Below is a small trained network, with its code and all its weights. Each question gives an input and a class and asks what happens when units are switched off, that is, made to give their printed mean instead of their output.

import numpy as np


def w(rows, s, z=0):
    codes = np.array(rows[::2]) - 128.0
    scale = np.full(codes.shape[1], s)
    scale[-1] = z or s
    return codes * scale


def norm(h):
    return h / np.sqrt((h * h).mean(-1, keepdims=True) + 1e-5)


def f(y):
    return y / 2 * (1 + np.tanh(0.7978845608 * (y + 0.044715 * y**3)))


def log_softmax(a):
    a = a - a.max(-1, keepdims=True)
    return a - np.log(np.exp(a).sum(-1, keepdims=True))


def net(x, mask):
    res = np.array(x, float).reshape(1, 7) / 4 @ E
    u = 0
    for l in range(2):
        y = f(norm(res) @ A[l][:, :-1].T + A[l][:, -1])
        res = res + np.where(mask[u : u + 10], y, B[l][:, -1]) @ B[l][:, :-1]
        u += 10
    return log_softmax(norm(res)[-1] @ U[:, :-1].T + U[:, -1])


A, B = {}, {}
E = w([
[222,87,187,30],'x0',
[125,36,142,52],'x1',
[125,65,218,138],'x2',
[99,209,21,69],'x3',
[119,209,103,51],'x4',
[190,165,176,122],'x5',
[255,42,30,196],'x6',
],0.005)
A[0] = w([
[30,142,83,129,74],'L0N0',
[114,189,209,149,83],'L0N1',
[210,97,92,137,142],'L0N2',
[66,141,22,157,98],'L0N3',
[213,72,146,179,93],'L0N4',
[177,184,53,63,82],'L0N5',
[107,10,187,59,3],'L0N6',
[207,50,130,158,70],'L0N7',
[118,159,201,182,158],'L0N8',
[69,128,70,105,118],'L0N9',
],0.011,0.0044)
B[0] = w([
[144,165,89,213,206],'L0N0',
[117,107,204,125,171],'L0N1',
[166,185,142,125,216],'L0N2',
[59,180,188,158,254],'L0N3',
[185,161,121,142,239],'L0N4',
[89,78,80,66,203],'L0N5',
[124,2,191,54,223],'L0N6',
[222,90,96,194,229],'L0N7',
[152,201,164,36,207],'L0N8',
[97,145,123,160,195],'L0N9',
],0.0089,0.0043)
A[1] = w([
[94,185,92,156,69],'L1N0',
[126,109,190,93,149],'L1N1',
[73,89,118,47,82],'L1N2',
[106,1,161,114,4],'L1N3',
[209,100,117,179,49],'L1N4',
[111,151,165,81,163],'L1N5',
[96,128,89,39,11],'L1N6',
[132,118,107,52,136],'L1N7',
[112,135,54,75,25],'L1N8',
[65,130,136,108,81],'L1N9',
],0.013,0.003)
B[1] = w([
[51,117,77,125,241],'L1N0',
[98,87,211,120,230],'L1N1',
[197,107,79,143,226],'L1N2',
[191,27,152,100,247],'L1N3',
[197,171,65,207,253],'L1N4',
[99,138,156,150,212],'L1N5',
[146,133,47,65,183],'L1N6',
[70,99,84,92,194],'L1N7',
[151,117,125,1,158],'L1N8',
[219,103,105,171,189],'L1N9',
],0.0096,0.0038)
U = w([
[196,4,189,79,21],'0',
[42,203,78,176,155],'1',
[125,120,31,22,79],'2',
[241,146,84,184,253],'3',
[101,147,228,104,90],'4',
],0.016,0.0025)

Each question gives the input, the list of numbers given to net, and the class t.
The units are the neurons (one row each of A and B). Each row of codes is followed by its name. A weight is (code - 128) times the scale printed after its matrix; where a second scale follows, it is the last column's (A, B and U).
mask holds one flag per neuron, layer by layer. A switched-off neuron (its flag False) gives its mean, the last column of its row in B, instead of its output. The means were averaged over made-up inputs and are rounded, as every weight is.
A unit's drop is (log p(t) with every unit on - log p(t) with that unit switched off) / (log p(t) with every unit on - log p(t) with every unit switched off).
The circuit of an input: a set's keep is (log p(t) with only the set's units on - log p(t) with every unit switched off) / (log p(t) with every unit on - log p(t) with every unit switched off). Starting from the 12 units with the biggest drops (on a tie, the unit counted first), units are removed one at a time, each time the one whose removal leaves the highest keep (on an exact tie, the one counted first), for as long as the keep stays at least 0.8.
units of the circuit, in order: the units of the circuit, biggest drop first
top k neurons: the k neurons with the biggest drops, biggest first
top k neurons in layer l: the k neurons of layer l with the biggest drops, biggest first
drop of u: that unit's drop, to one decimal
input [6,-7,-3,4,-2,-2,-4], class 2: top neuron -> L0N5
input [3,6,6,-5,-3,-7,8], class 3: top 3 neurons -> L0N7, L1N4, L0N4
input [2,-2,5,-4,7,1,-1], class 4: top 2 neurons in layer 0 -> L0N8, L0N5
input [-1,-7,-1,0,0,4,-6], class 4: top 2 neurons in layer 0 -> L0N1, L0N8
input [-1,-1,-8,5,-3,1,1], class 1: top 2 neurons in layer 0 -> L0N3, L0N6
input [-8,-8,7,-5,-4,4,-1], class 4: units of the circuit, in order -> L0N8, L1N4
input [5,4,-5,7,-6,3,4], class 2: top 3 neurons in layer 1 -> L1N8, L1N7, L1N9
input [1,2,-1,3,-3,-1,-2], class 1: top 2 neurons -> L0N0, L0N9
input [-7,-4,-6,-7,2,8,-5], class 4: top 2 neurons -> L0N1, L0N8
input [8,-4,7,7,-6,8,0], class 3: top 2 neurons in layer 1 -> L1N4, L1N3
input [8,-8,2,-1,-2,-7,-4], class 4: top 2 neurons -> L0N8, L0N5
input [-4,-2,-1,5,8,-5,8], class 1: top 2 neurons in layer 0 -> L0N3, L0N6
input [-3,0,1,-8,8,2,-1], class 4: top 2 neurons in layer 0 -> L0N8, L0N6
input [-3,5,-1,6,2,-5,0], class 1: units of the circuit, in order -> L0N3
input [-8,-4,-3,7,-8,1,8], class 1: drop of L0N3 -> 0.2
input [1,-5,4,3,-3,-4,1], class 1: drop of L1N8 -> 0.0
input [-7,-7,7,0,-7,5,0], class 4: drop of L1N4 -> 0.1
input [1,-1,-8,0,-8,0,-5], class 1: top 2 neurons in layer 0 -> L0N0, L0N6
